Below is a small trained network, with its code and all its weights. Each question gives an input and a class and asks what happens when units are switched off, that is, made to give their printed mean instead of their output.

import numpy as np


def w(rows, s, z=0):
    codes = np.array(rows[::2]) - 128.0
    scale = np.full(codes.shape[1], s)
    scale[-1] = z or s
    return codes * scale


def norm(h):
    return h / np.sqrt((h * h).mean(-1, keepdims=True) + 1e-5)


def f(y):
    return np.maximum(y, 0)


def log_softmax(a):
    a = a - a.max(-1, keepdims=True)
    return a - np.log(np.exp(a).sum(-1, keepdims=True))


def net(x, mask):
    res = np.array(x, float).reshape(1, 6) / 4 @ E
    u = 0
    for l in range(2):
        y = f(norm(res) @ A[l][:, :-1].T + A[l][:, -1])
        res = res + np.where(mask[u : u + 8], y, B[l][:, -1]) @ B[l][:, :-1]
        u += 8
    return log_softmax(norm(res)[-1] @ U[:, :-1].T + U[:, -1])


A, B = {}, {}
E = w([
[141,146,76,84,190,15],'x0',
[254,70,162,146,100,87],'x1',
[163,127,77,108,45,119],'x2',
[166,94,103,69,172,139],'x3',
[85,2,120,167,180,39],'x4',
[141,128,32,145,96,94],'x5',
],0.0076)
A[0] = w([
[209,100,153,124,104,124,75],'0.n1',
[252,117,204,110,192,101,16],'0.n2',
[111,94,112,90,134,165,112],'0.n3',
[222,149,147,93,201,130,3],'0.n4',
[166,175,73,100,133,130,86],'0.n5',
[37,156,117,90,162,64,56],'0.n6',
[194,102,41,173,106,45,8],'0.n7',
[254,96,89,167,158,71,147],'0.n8',
],0.0087,0.0062)
B[0] = w([
[82,141,108,103,133,92,179],'0.n1',
[145,160,234,45,168,141,196],'0.n2',
[147,122,105,141,136,159,146],'0.n3',
[206,215,163,1,199,127,158],'0.n4',
[75,43,216,171,35,127,169],'0.n5',
[86,139,81,73,176,129,187],'0.n6',
[192,103,7,248,136,45,183],'0.n7',
[162,124,152,162,92,66,255],'0.n8',
],0.0077,0.0056)
A[1] = w([
[182,174,78,160,129,126,195],'1.n1',
[203,91,210,131,91,99,74],'1.n2',
[148,24,91,101,169,199,95],'1.n3',
[132,198,116,96,131,217,100],'1.n4',
[226,168,136,67,151,156,91],'1.n5',
[31,119,186,242,134,185,3],'1.n6',
[120,186,124,121,48,149,48],'1.n7',
[2,151,51,74,250,71,41],'1.n8',
],0.01,0.0058)
B[1] = w([
[176,139,98,127,77,110,203],'1.n1',
[52,96,149,106,156,147,214],'1.n2',
[100,146,38,50,211,115,152],'1.n3',
[147,53,80,138,88,62,205],'1.n4',
[159,208,139,130,146,134,196],'1.n5',
[197,116,110,254,218,189,180],'1.n6',
[145,167,61,63,61,245,174],'1.n7',
[24,234,180,164,85,86,254],'1.n8',
],0.011,0.0067)
U = w([
[154,160,82,94,38,199,157],'0',
[7,194,133,160,134,92,142],'1',
[179,79,94,148,76,29,174],'2',
[185,183,199,53,152,112,156],'3',
[75,46,207,101,156,101,76],'4',
[128,114,128,203,180,204,168],'5',
[100,109,54,64,195,147,3],'6',
],0.023,0.0043)

Each question gives the input, the list of numbers given to net, and the class t.
The units are the neurons (one row each of A and B). Each row of codes is followed by its name. A weight is (code - 128) times the scale printed after its matrix; where a second scale follows, it is the last column's (A, B and U).
mask holds one flag per neuron, layer by layer. A switched-off neuron (its flag False) gives its mean, the last column of its row in B, instead of its output. The means were averaged over made-up inputs and are rounded, as every weight is.
A unit's drop is (log p(t) with every unit on - log p(t) with that unit switched off) / (log p(t) with every unit on - log p(t) with every unit switched off).
The circuit of an input: a set's keep is (log p(t) with only the set's units on - log p(t) with every unit switched off) / (log p(t) with every unit on - log p(t) with every unit switched off). Starting from the 12 units with the biggest drops (on a tie, the unit counted first), units are removed one at a time, each time the one whose removal leaves the highest keep (on an exact tie, the one counted first), for as long as the keep stays at least 0.8.
units of the circuit, in order: the units of the circuit, biggest drop first
top k neurons: the k neurons with the biggest drops, biggest first
top k neurons in layer l: the k neurons of layer l with the biggest drops, biggest first
drop when u is switched off: that unit's drop, to one decimal
input [5,4,6,-1,4,-8], class 4: units of the circuit, in order	[1.n2]
input [-5,3,-4,6,1,5], class 6: top 3 neurons	[1.n3, 1.n8, 0.n5]
input [2,-3,-3,-4,-7,-6], class 0: top 2 neurons	[1.n8, 1.n4]
input [2,-1,-7,-5,-8,-8], class 5: top 2 neurons in layer 1	[1.n6, 1.n8]
input [-4,3,2,-6,5,0], class 5: units of the circuit, in order	[1.n6, 1.n8, 1.n4]
input [1,4,4,4,-5,1], class 3: top 3 neurons in layer 0	[0.n4, 0.n2, 0.n8]
input [3,1,-7,5,1,-1], class 3: top 2 neurons in layer 0	[0.n4, 0.n2]
input [-3,0,-3,-4,4,6], class 5: top 2 neurons in layer 1	[1.n6, 1.n4]
input [-3,-1,-4,-6,-8,-3], class 0: top 2 neurons	[1.n7, 1.n4]
input [-8,0,-5,0,-3,5], class 5: top 2 neurons	[1.n6, 0.n4]
input [-2,6,4,-1,-2,-4], class 3: top 2 neurons in layer 1	[1.n5, 1.n8]
input [2,7,6,8,4,-6], class 3: top 2 neurons in layer 0	[0.n2, 0.n4]
input [-6,-1,1,1,1,4], class 5: top 3 neurons	[1.n6, 0.n4, 0.n6]
input [2,7,6,6,3,-7], class 3: units of the circuit, in order	[0.n2]
input [-4,-5,7,-8,6,-3], class 5: drop when 1.n6 is switched off	0.3
input [-4,7,2,-8,-1,-7], class 4: drop when 0.n3 is switched off	0.0
input [3,1,-6,-4,-6,-4], class 3: drop when 1.n8 is switched off	0.2
